Below is a small trained network, with its code and all its weights. Each question gives an input and a class and asks what happens when units are switched off, that is, made to give their printed mean instead of their output.

import numpy as np


def w(rows, s, z=0):
    codes = np.array(rows[::2]) - 128.0
    scale = np.full(codes.shape[1], s)
    scale[-1] = z or s
    return codes * scale


def f(y):
    return y / 2 * (1 + np.tanh(0.7978845608 * (y + 0.044715 * y**3)))


def log_softmax(a):
    a = a - a.max(-1, keepdims=True)
    return a - np.log(np.exp(a).sum(-1, keepdims=True))


def net(x, mask):
    res = np.array(x, float).reshape(1, 6) / 4 @ E
    y = f(res @ A[0][:, :-1].T + A[0][:, -1])
    res = res + np.where(mask, y, B[0][:, -1]) @ B[0][:, :-1]
    return log_softmax(res[-1] @ U[:, :-1].T + U[:, -1])


A, B = {}, {}
E = w([
[53,103,82,254],'x0',
[169,233,52,143],'x1',
[152,120,127,140],'x2',
[136,67,32,62],'x3',
[159,116,127,143],'x4',
[127,127,128,126],'x5',
],0.0083)
A[0] = w([
[119,115,101,125,80],'neuron 0',
[151,116,15,89,106],'neuron 1',
[147,235,149,164,134],'neuron 2',
[128,50,24,73,195],'neuron 3',
[124,125,112,142,91],'neuron 4',
[114,122,141,109,142],'neuron 5',
[118,108,249,167,202],'neuron 6',
[107,45,116,94,118],'neuron 7',
[138,164,134,145,92],'neuron 8',
[90,60,154,176,89],'neuron 9',
[107,85,117,120,99],'neuron 10',
[198,235,139,54,183],'neuron 11',
[116,125,118,159,157],'neuron 12',
[96,175,43,213,44],'neuron 13',
[154,188,137,173,134],'neuron 14',
[104,149,77,175,115],'neuron 15',
[134,165,140,139,139],'neuron 16',
[79,63,108,193,168],'neuron 17',
[127,110,113,124,115],'neuron 18',
[137,97,209,97,253],'neuron 19',
[123,126,80,141,81],'neuron 20',
[77,47,156,177,87],'neuron 21',
[123,137,83,140,48],'neuron 22',
[86,48,135,159,104],'neuron 23',
[136,48,200,58,142],'neuron 24',
[139,96,167,86,169],'neuron 25',
[135,159,39,128,27],'neuron 26',
[110,180,145,150,137],'neuron 27',
[99,123,207,148,150],'neuron 28',
[107,150,89,167,120],'neuron 29',
[135,79,137,63,219],'neuron 30',
],0.014,0.0041)
B[0] = w([
[121,136,147,99,130],'neuron 0',
[90,86,131,14,204],'neuron 1',
[166,208,126,184,196],'neuron 2',
[137,167,186,28,241],'neuron 3',
[110,139,144,115,128],'neuron 4',
[154,124,132,125,140],'neuron 5',
[75,22,96,171,218],'neuron 6',
[172,188,160,118,188],'neuron 7',
[128,156,122,134,137],'neuron 8',
[78,148,69,87,182],'neuron 9',
[117,164,145,118,148],'neuron 10',
[189,127,4,110,254],'neuron 11',
[88,132,132,143,149],'neuron 12',
[108,93,229,174,204],'neuron 13',
[112,180,126,166,169],'neuron 14',
[80,111,175,147,174],'neuron 15',
[139,147,113,146,144],'neuron 16',
[35,186,117,122,209],'neuron 17',
[126,135,141,112,132],'neuron 18',
[185,64,148,182,219],'neuron 19',
[96,115,150,109,143],'neuron 20',
[73,162,55,86,195],'neuron 21',
[119,109,147,110,137],'neuron 22',
[89,188,105,99,187],'neuron 23',
[184,127,212,143,232],'neuron 24',
[173,116,158,135,185],'neuron 25',
[111,63,149,94,169],'neuron 26',
[136,148,112,174,154],'neuron 27',
[98,66,97,149,179],'neuron 28',
[99,122,164,153,163],'neuron 29',
[214,138,141,134,212],'neuron 30',
],0.037,0.011)
U = w([
[177,3,105,167,195],'0',
[172,153,34,174,209],'1',
[66,104,28,144,156],'2',
[115,155,170,214,5],'3',
[209,123,186,96,113],'4',
[164,86,61,33,131],'5',
[97,199,91,53,66],'6',
[101,83,200,94,123],'7',
],0.0077,0.0023)

Each question gives the input, the list of numbers given to net, and the class t.
The units are the neurons (one row each of A and B). Each row of codes is followed by its name. A weight is (code - 128) times the scale printed after its matrix; where a second scale follows, it is the last column's (A, B and U).
mask holds one flag per neuron, in row order. A switched-off neuron (its flag False) gives its mean, the last column of its row in B, instead of its output. The means were averaged over made-up inputs and are rounded, as every weight is.
A unit's drop is (log p(t) with every unit on - log p(t) with that unit switched off) / (log p(t) with every unit on - log p(t) with every unit switched off).
The circuit of an input: a set's keep is (log p(t) with only the set's units on - log p(t) with every unit switched off) / (log p(t) with every unit on - log p(t) with every unit switched off). Starting from the 12 units with the biggest drops (on a tie, the unit counted first), units are removed one at a time, each time the one whose removal leaves the highest keep (on an exact tie, the one counted first), for as long as the keep stays at least 0.8.
circuit, biggest first: the units of the circuit, biggest drop first
top k neurons: the k neurons with the biggest drops, biggest first
drop when u is switched off: that unit's drop, to one decimal
input [0,-8,-1,-1,5,-4], class 0: circuit, biggest first => [neuron 6]
input [0,-6,-8,1,-8,2], class 4: top 3 neurons => [neuron 24; neuron 11; neuron 7]
input [4,2,4,0,5,4], class 3: circuit, biggest first => [neuron 3; neuron 11]
input [-1,0,-7,2,7,4], class 4: top 3 neurons => [neuron 11; neuron 21; neuron 6]
input [-2,8,2,1,-5,-1], class 5: top 3 neurons => [neuron 1; neuron 26; neuron 11]
input [1,5,6,8,3,5], class 7: top 2 neurons => [neuron 11; neuron 13]
input [5,8,-5,0,2,-8], class 3: top 3 neurons => [neuron 2; neuron 3; neuron 14]
input [1,-7,2,-5,4,-4], class 2: top 2 neurons => [neuron 21; neuron 9]
input [8,3,2,4,-3,8], class 7: drop when neuron 13 is switched off => 0.2
input [1,3,8,-2,5,5], class 3: drop when neuron 11 is switched off => 0.4
input [-1,-1,8,-7,-2,-6], class 0: drop when neuron 6 is switched off => 0.3
input [0,7,-1,-4,-5,-3], class 1: top 2 neurons => [neuron 11; neuron 24]
